Here is a tiny trained network, its code and every weight. The questions are about switching its units off for an input and a class, where a switched-off unit gives its printed mean instead of its output.

import numpy as np


def w(rows, s, z=0):
    codes = np.array(rows[::2]) - 128.0
    scale = np.full(codes.shape[1], s)
    scale[-1] = z or s
    return codes * scale


def f(y):
    return y / 2 * (1 + np.tanh(0.7978845608 * (y + 0.044715 * y**3)))


def log_softmax(a):
    a = a - a.max(-1, keepdims=True)
    return a - np.log(np.exp(a).sum(-1, keepdims=True))


def net(x, mask):
    res = np.array(x, float).reshape(1, 7) / 4 @ E
    y = f(res @ A[0][:, :-1].T + A[0][:, -1])
    res = res + np.where(mask, y, B[0][:, -1]) @ B[0][:, :-1]
    return log_softmax(res[-1] @ U[:, :-1].T + U[:, -1])


A, B = {}, {}
E = w([
[148,174,162,15,25,162],'x0',
[246,96,29,169,79,144],'x1',
[126,124,128,130,124,128],'x2',
[192,24,210,35,167,144],'x3',
[100,127,56,83,192,254],'x4',
[174,142,240,226,106,208],'x5',
[131,129,128,128,128,129],'x6',
],0.0069)
A[0] = w([
[213,143,92,138,129,142,79],'neuron 1',
[138,87,129,206,188,126,95],'neuron 2',
[123,106,157,150,80,47,38],'neuron 3',
[64,166,114,155,105,124,163],'neuron 4',
[90,73,93,155,153,88,92],'neuron 5',
[121,127,75,81,136,52,37],'neuron 6',
[121,101,152,185,216,120,112],'neuron 7',
[117,76,92,179,180,103,104],'neuron 8',
[116,220,79,161,131,124,115],'neuron 9',
[126,84,107,176,191,127,146],'neuron 10',
[141,136,160,158,74,189,87],'neuron 11',
[107,107,90,127,154,221,53],'neuron 12',
[230,123,77,106,84,145,90],'neuron 13',
[241,196,38,121,142,95,126],'neuron 14',
[109,182,189,112,188,111,102],'neuron 15',
[64,179,86,152,106,156,152],'neuron 16',
[117,145,108,113,157,210,50],'neuron 17',
[42,143,145,91,188,213,116],'neuron 18',
[81,166,192,113,165,131,65],'neuron 19',
[84,118,78,114,146,241,51],'neuron 20',
[63,154,197,71,158,96,155],'neuron 21',
[115,135,187,210,65,209,50],'neuron 22',
[191,137,80,135,136,138,93],'neuron 23',
[212,87,66,142,139,145,122],'neuron 24',
[117,146,92,69,175,82,60],'neuron 25',
[98,209,97,144,42,98,75],'neuron 26',
[139,106,102,155,211,115,91],'neuron 27',
[139,157,100,105,184,185,100],'neuron 28',
[96,61,107,192,156,126,92],'neuron 29',
[164,151,176,194,158,198,63],'neuron 30',
[133,166,143,43,14,254,63],'neuron 31',
[101,90,175,176,91,203,62],'neuron 32',
[245,149,96,144,139,157,86],'neuron 33',
[174,111,213,73,168,81,143],'neuron 34',
[148,109,132,91,102,137,133],'neuron 35',
[129,49,137,91,177,167,233],'neuron 36',
[190,33,120,90,193,69,129],'neuron 37',
[163,121,155,64,192,146,206],'neuron 38',
[151,198,150,75,58,158,181],'neuron 39',
[135,125,174,157,82,27,2],'neuron 40',
[153,148,185,189,138,182,46],'neuron 41',
[158,156,182,169,120,174,44],'neuron 42',
[115,191,96,160,113,79,99],'neuron 43',
[198,107,94,133,79,122,137],'neuron 44',
[106,100,28,61,152,55,42],'neuron 45',
],0.0089,0.0059)
B[0] = w([
[87,114,125,151,166,77,163],'neuron 1',
[29,109,116,65,84,122,196],'neuron 2',
[254,131,167,145,72,55,155],'neuron 3',
[133,84,116,159,132,184,202],'neuron 4',
[137,136,97,88,97,138,164],'neuron 5',
[212,117,93,64,186,130,162],'neuron 6',
[81,165,83,80,73,133,197],'neuron 7',
[101,136,133,99,81,116,189],'neuron 8',
[149,6,160,139,138,180,208],'neuron 9',
[46,149,139,92,84,109,201],'neuron 10',
[108,120,113,71,170,131,161],'neuron 11',
[180,100,179,168,80,20,165],'neuron 12',
[89,149,134,152,166,104,201],'neuron 13',
[90,152,140,150,179,117,227],'neuron 14',
[111,130,76,170,162,77,164],'neuron 15',
[131,50,172,158,130,187,217],'neuron 16',
[199,100,179,93,80,84,151],'neuron 17',
[138,174,149,185,152,65,216],'neuron 18',
[107,121,98,151,199,61,158],'neuron 19',
[241,115,231,168,33,10,187],'neuron 20',
[93,144,112,174,222,99,223],'neuron 21',
[176,145,114,90,176,134,191],'neuron 22',
[111,126,121,152,152,112,161],'neuron 23',
[88,162,134,163,178,104,212],'neuron 24',
[222,121,86,100,170,122,161],'neuron 25',
[110,72,131,131,110,155,200],'neuron 26',
[102,138,90,105,85,104,169],'neuron 27',
[198,123,157,156,39,42,165],'neuron 28',
[89,118,129,71,74,118,176],'neuron 29',
[159,101,49,48,181,135,182],'neuron 30',
[65,104,121,111,90,105,240],'neuron 31',
[147,132,90,54,208,116,156],'neuron 32',
[89,126,110,176,180,78,188],'neuron 33',
[105,92,143,162,93,169,216],'neuron 34',
[106,106,128,129,126,132,158],'neuron 35',
[131,120,144,177,112,174,255],'neuron 36',
[135,69,143,162,109,191,225],'neuron 37',
[129,112,114,164,104,178,228],'neuron 38',
[34,128,81,97,99,112,230],'neuron 39',
[214,170,175,140,57,58,166],'neuron 40',
[208,112,72,56,158,151,167],'neuron 41',
[186,112,88,31,169,125,153],'neuron 42',
[142,54,172,133,116,179,185],'neuron 43',
[64,150,102,157,187,88,197],'neuron 44',
[185,146,87,59,185,186,217],'neuron 45',
],0.007,0.0063)
U = w([
[221,125,151,143,28,4,102],'0',
[193,122,66,2,188,149,89],'1',
[104,146,107,147,96,146,249],'2',
[59,136,105,191,192,71,53],'3',
[26,117,95,35,22,114,66],'4',
[118,135,120,142,101,160,220],'5',
[125,49,139,183,86,230,61],'6',
],0.0098,0.015)

Each question gives the input, the list of numbers given to net, and the class t.
The units are the neurons (one row each of A and B). Each row of codes is followed by its name. A weight is (code - 128) times the scale printed after its matrix; where a second scale follows, it is the last column's (A, B and U).
mask holds one flag per neuron, in row order. A switched-off neuron (its flag False) gives its mean, the last column of its row in B, instead of its output. The means were averaged over made-up inputs and are rounded, as every weight is.
A unit's drop is (log p(t) with every unit on - log p(t) with that unit switched off) / (log p(t) with every unit on - log p(t) with every unit switched off).
The circuit of an input: a set's keep is (log p(t) with only the set's units on - log p(t) with every unit switched off) / (log p(t) with every unit on - log p(t) with every unit switched off). Starting from the 12 units with the biggest drops (on a tie, the unit counted first), units are removed one at a time, each time the one whose removal leaves the highest keep (on an exact tie, the one counted first), for as long as the keep stays at least 0.8.
units of the circuit, in order: the units of the circuit, biggest drop first
top k neurons: the k neurons with the biggest drops, biggest first
drop of u: that unit's drop, to one decimal
input [-8,-6,-2,1,4,1,5], class 4: units of the circuit, in order => neuron 7; neuron 2; neuron 10
input [5,-8,0,5,-2,-7,2], class 3: units of the circuit, in order => neuron 21
input [-8,-7,6,8,-3,7,3], class 4: top 3 neurons => neuron 7; neuron 2; neuron 10
input [-6,4,2,8,2,-3,-4], class 6: top 4 neurons => neuron 37; neuron 36; neuron 38; neuron 39
input [0,3,0,7,7,2,4], class 0: top 3 neurons => neuron 20; neuron 12; neuron 28
input [-6,7,-6,5,-2,4,5], class 3: units of the circuit, in order => neuron 33; neuron 24
input [-8,-5,8,-5,7,2,-6], class 4: units of the circuit, in order => neuron 2; neuron 7; neuron 29
input [-7,8,-2,4,8,4,-7], class 0: top 4 neurons => neuron 20; neuron 12; neuron 28; neuron 17
input [2,-5,3,-8,2,0,-6], class 6: units of the circuit, in order => neuron 16; neuron 9; neuron 4
input [8,-8,-8,-3,0,6,-6], class 3: units of the circuit, in order => neuron 21; neuron 19
input [-8,3,4,-3,5,8,-8], class 1: units of the circuit, in order => neuron 30; neuron 41
input [-8,8,5,5,-4,1,4], class 3: top 2 neurons => neuron 24; neuron 33
input [8,4,-3,8,-3,2,4], class 4: top 2 neurons => neuron 39; neuron 31
input [-7,-6,6,6,-8,-6,8], class 0: units of the circuit, in order => neuron 3
input [-7,1,-4,-7,-8,2,-3], class 0: top 2 neurons => neuron 40; neuron 3
input [3,0,-3,3,7,7,0], class 0: top 2 neurons => neuron 20; neuron 12
input [-2,-7,1,6,0,-5,0], class 3: drop of neuron 24 => -0.1
input [5,2,6,7,4,-2,-4], class 6: drop of neuron 37 => 0.2
input [5,-1,4,-6,-6,-8,-7], class 1: drop of neuron 45 => 0.2
input [7,-3,-6,5,-1,4,-6], class 4: units of the circuit, in order => neuron 39
